Here is a tiny trained network, its code and every weight. The questions are about switching its units off for an input and a class, where a switched-off unit gives its printed mean instead of its output.

import numpy as np


def w(rows, s, z=0):
    codes = np.array(rows[::2]) - 128.0
    scale = np.full(codes.shape[1], s)
    scale[-1] = z or s
    return codes * scale


def norm(h):
    return h / np.sqrt((h * h).mean(-1, keepdims=True) + 1e-5)


def f(y):
    return np.maximum(y, 0)


def log_softmax(a):
    a = a - a.max(-1, keepdims=True)
    return a - np.log(np.exp(a).sum(-1, keepdims=True))


def net(x, mask):
    res = np.array(x, float).reshape(1, 5) / 4 @ E
    u = 0
    for l in range(3):
        y = f(norm(res) @ A[l][:, :-1].T + A[l][:, -1])
        res = res + np.where(mask[u : u + 13], y, B[l][:, -1]) @ B[l][:, :-1]
        u += 13
    return log_softmax(norm(res)[-1] @ U[:, :-1].T + U[:, -1])


A, B = {}, {}
E = w([
[127,129,128,130,127,129,126,130],'x0',
[118,255,75,127,132,154,155,190],'x1',
[110,151,188,210,176,146,196,91],'x2',
[127,128,129,127,130,129,126,129],'x3',
[18,140,151,123,62,76,124,150],'x4',
],0.0029)
A[0] = w([
[7,157,135,115,54,84,144,131,87],'0.n0',
[144,45,166,106,127,112,102,29,199],'0.n1',
[71,36,200,147,89,35,95,95,151],'0.n2',
[125,133,155,200,114,91,157,75,2],'0.n3',
[193,89,141,111,131,142,159,87,67],'0.n4',
[127,12,167,127,174,93,89,68,180],'0.n5',
[107,158,190,253,186,124,238,77,216],'0.n6',
[207,134,103,107,167,150,138,71,143],'0.n7',
[227,185,95,109,156,202,136,136,147],'0.n8',
[126,98,88,46,82,110,55,151,76],'0.n9',
[224,154,101,153,182,150,105,138,123],'0.n10',
[236,94,111,112,219,180,108,114,175],'0.n11',
[179,105,78,50,102,131,47,175,160],'0.n12',
],0.0032,0.0016)
B[0] = w([
[231,146,183,167,61,57,57,169,190],'0.n0',
[200,202,189,186,64,52,104,223,218],'0.n1',
[21,43,5,72,253,137,183,58,216],'0.n2',
[143,123,48,123,193,150,95,93,151],'0.n3',
[58,187,123,135,116,108,54,126,163],'0.n4',
[149,251,122,161,65,154,73,150,223],'0.n5',
[39,116,222,211,125,89,168,148,254],'0.n6',
[142,123,105,136,43,84,122,197,188],'0.n7',
[115,21,177,65,135,153,147,148,205],'0.n8',
[203,138,154,202,108,67,125,182,180],'0.n9',
[81,70,101,79,110,108,220,124,190],'0.n10',
[123,211,156,172,48,201,112,147,226],'0.n11',
[10,115,146,60,172,92,97,25,200],'0.n12',
],0.0029,0.0044)
A[1] = w([
[92,143,111,113,134,71,148,175,142],'1.n0',
[159,148,116,101,68,91,48,166,134],'1.n1',
[150,69,4,91,138,69,106,131,7],'1.n2',
[141,54,136,121,138,128,110,11,76],'1.n3',
[174,153,171,131,77,182,135,190,188],'1.n4',
[142,191,138,160,158,112,149,162,94],'1.n5',
[111,113,44,37,197,132,133,135,60],'1.n6',
[117,84,59,16,166,132,166,115,25],'1.n7',
[47,76,81,81,168,101,117,72,212],'1.n8',
[185,122,93,129,131,143,83,77,81],'1.n9',
[63,139,97,124,151,179,148,51,113],'1.n10',
[55,79,176,96,168,144,177,93,203],'1.n11',
[142,136,105,63,66,72,79,127,167],'1.n12',
],0.0044,0.0016)
B[1] = w([
[193,111,111,156,91,156,131,92,199],'1.n0',
[149,136,133,73,119,233,123,222,255],'1.n1',
[157,192,230,196,46,12,99,61,174],'1.n2',
[165,197,138,75,96,168,118,220,147],'1.n3',
[102,115,119,104,173,81,101,92,232],'1.n4',
[134,89,157,148,64,106,101,121,184],'1.n5',
[70,26,74,173,153,83,129,58,156],'1.n6',
[4,50,28,92,201,92,117,20,156],'1.n7',
[102,75,121,171,211,119,209,28,194],'1.n8',
[72,146,142,76,113,130,176,207,143],'1.n9',
[201,41,71,65,187,140,124,87,140],'1.n10',
[196,186,54,63,181,190,101,158,200],'1.n11',
[189,159,125,138,111,203,118,213,253],'1.n12',
],0.0038,0.0037)
A[2] = w([
[94,84,25,3,106,76,112,95,149],'2.n0',
[82,116,153,176,213,126,232,121,224],'2.n1',
[198,196,98,121,66,104,80,178,187],'2.n2',
[61,68,103,155,230,117,180,15,3],'2.n3',
[122,184,104,120,136,209,120,199,178],'2.n4',
[57,50,46,88,202,132,122,38,247],'2.n5',
[126,144,154,146,254,158,193,167,27],'2.n6',
[210,93,178,174,124,130,59,102,184],'2.n7',
[172,68,113,114,67,127,90,101,152],'2.n8',
[139,160,136,102,83,107,146,146,16],'2.n9',
[97,181,208,193,67,23,96,126,231],'2.n10',
[134,96,74,111,94,93,75,133,113],'2.n11',
[137,107,194,253,80,30,101,102,81],'2.n12',
],0.0042,0.0016)
B[2] = w([
[105,152,135,196,180,71,174,76,179],'2.n0',
[125,93,108,44,86,171,69,156,236],'2.n1',
[95,92,127,67,162,156,139,142,225],'2.n2',
[96,61,49,40,180,213,171,148,196],'2.n3',
[164,60,149,104,100,110,66,134,204],'2.n4',
[16,44,41,61,228,200,208,56,203],'2.n5',
[164,149,122,105,62,83,61,179,180],'2.n6',
[65,174,78,160,98,73,175,106,192],'2.n7',
[117,174,143,164,118,143,133,179,171],'2.n8',
[133,77,133,119,165,157,79,124,143],'2.n9',
[171,141,121,211,168,105,191,23,253],'2.n10',
[187,140,169,121,110,218,108,149,164],'2.n11',
[163,222,162,205,133,2,133,92,237],'2.n12',
],0.0049,0.0051)
U = w([
[211,93,186,33,36,198,45,254,227],'0',
[196,203,204,242,97,34,178,73,216],'1',
[47,30,40,44,240,191,222,55,2],'2',
],0.0067,0.0028)

Each question gives the input, the list of numbers given to net, and the class t.
The units are the neurons (one row each of A and B). Each row of codes is followed by its name. A weight is (code - 128) times the scale printed after its matrix; where a second scale follows, it is the last column's (A, B and U).
mask holds one flag per neuron, layer by layer. A switched-off neuron (its flag False) gives its mean, the last column of its row in B, instead of its output. The means were averaged over made-up inputs and are rounded, as every weight is.
A unit's drop is (log p(t) with every unit on - log p(t) with that unit switched off) / (log p(t) with every unit on - log p(t) with every unit switched off).
The circuit of an input: a set's keep is (log p(t) with only the set's units on - log p(t) with every unit switched off) / (log p(t) with every unit on - log p(t) with every unit switched off). Starting from the 12 units with the biggest drops (on a tie, the unit counted first), units are removed one at a time, each time the one whose removal leaves the highest keep (on an exact tie, the one counted first), for as long as the keep stays at least 0.8.
units of the circuit, in order: the units of the circuit, biggest drop first
most important unit: the unit with the biggest drop
k most important neurons: the k neurons with the biggest drops, biggest first
k most important neurons of layer l: the k neurons of layer l with the biggest drops, biggest first
input [-8,-4,-3,-4,8], class 1: 2 most important neurons	(0.n0 0.n2)
input [-8,-5,0,-1,-1], class 0: 3 most important neurons	(0.n6 0.n1 1.n1)
input [0,-6,-1,-5,4], class 1: most important neuron	(0.n1)
input [-5,-5,-1,0,7], class 1: 2 most important neurons	(0.n0 0.n2)
input [3,7,-1,1,1], class 0: 2 most important neurons	(0.n2 2.n5)
input [-3,-7,-3,-6,1], class 1: 3 most important neurons of layer 0	(0.n1 0.n2 0.n11)
input [1,-7,-6,2,3], class 1: 2 most important neurons	(1.n2 0.n2)
input [-2,1,-8,2,-2], class 2: 3 most important neurons of layer 0	(0.n12 0.n0 0.n1)
input [5,-1,8,4,2], class 2: 3 most important neurons	(0.n1 0.n11 0.n3)
input [-2,-5,0,-1,-6], class 0: 4 most important neurons	(0.n6 1.n1 1.n2 2.n12)
input [7,-3,8,-4,1], class 2: 4 most important neurons	(0.n2 0.n0 0.n11 0.n3)
input [2,-6,-5,2,3], class 1: 3 most important neurons	(1.n2 0.n2 0.n1)
input [2,-3,0,8,-4], class 0: 2 most important neurons	(1.n1 0.n6)
input [0,-4,5,-6,8], class 2: units of the circuit, in order	(0.n2)
input [-7,1,-7,8,-1], class 2: 4 most important neurons of layer 0	(0.n12 0.n1 0.n0 0.n5)
input [-7,-6,-8,-4,4], class 1: 2 most important neurons of layer 0	(0.n9 0.n2)
input [0,8,8,0,0], class 0: 2 most important neurons of layer 1	(1.n2 1.n11)
input [-1,-1,-8,7,6], class 1: 2 most important neurons of layer 0	(0.n9 0.n11)
input [-4,-1,-1,0,6], class 1: 2 most important neurons of layer 0	(0.n0 0.n2)
input [-8,0,-6,-2,4], class 1: 2 most important neurons of layer 0	(0.n11 0.n9)
input [4,7,4,4,-3], class 0: most important unit	0.n1
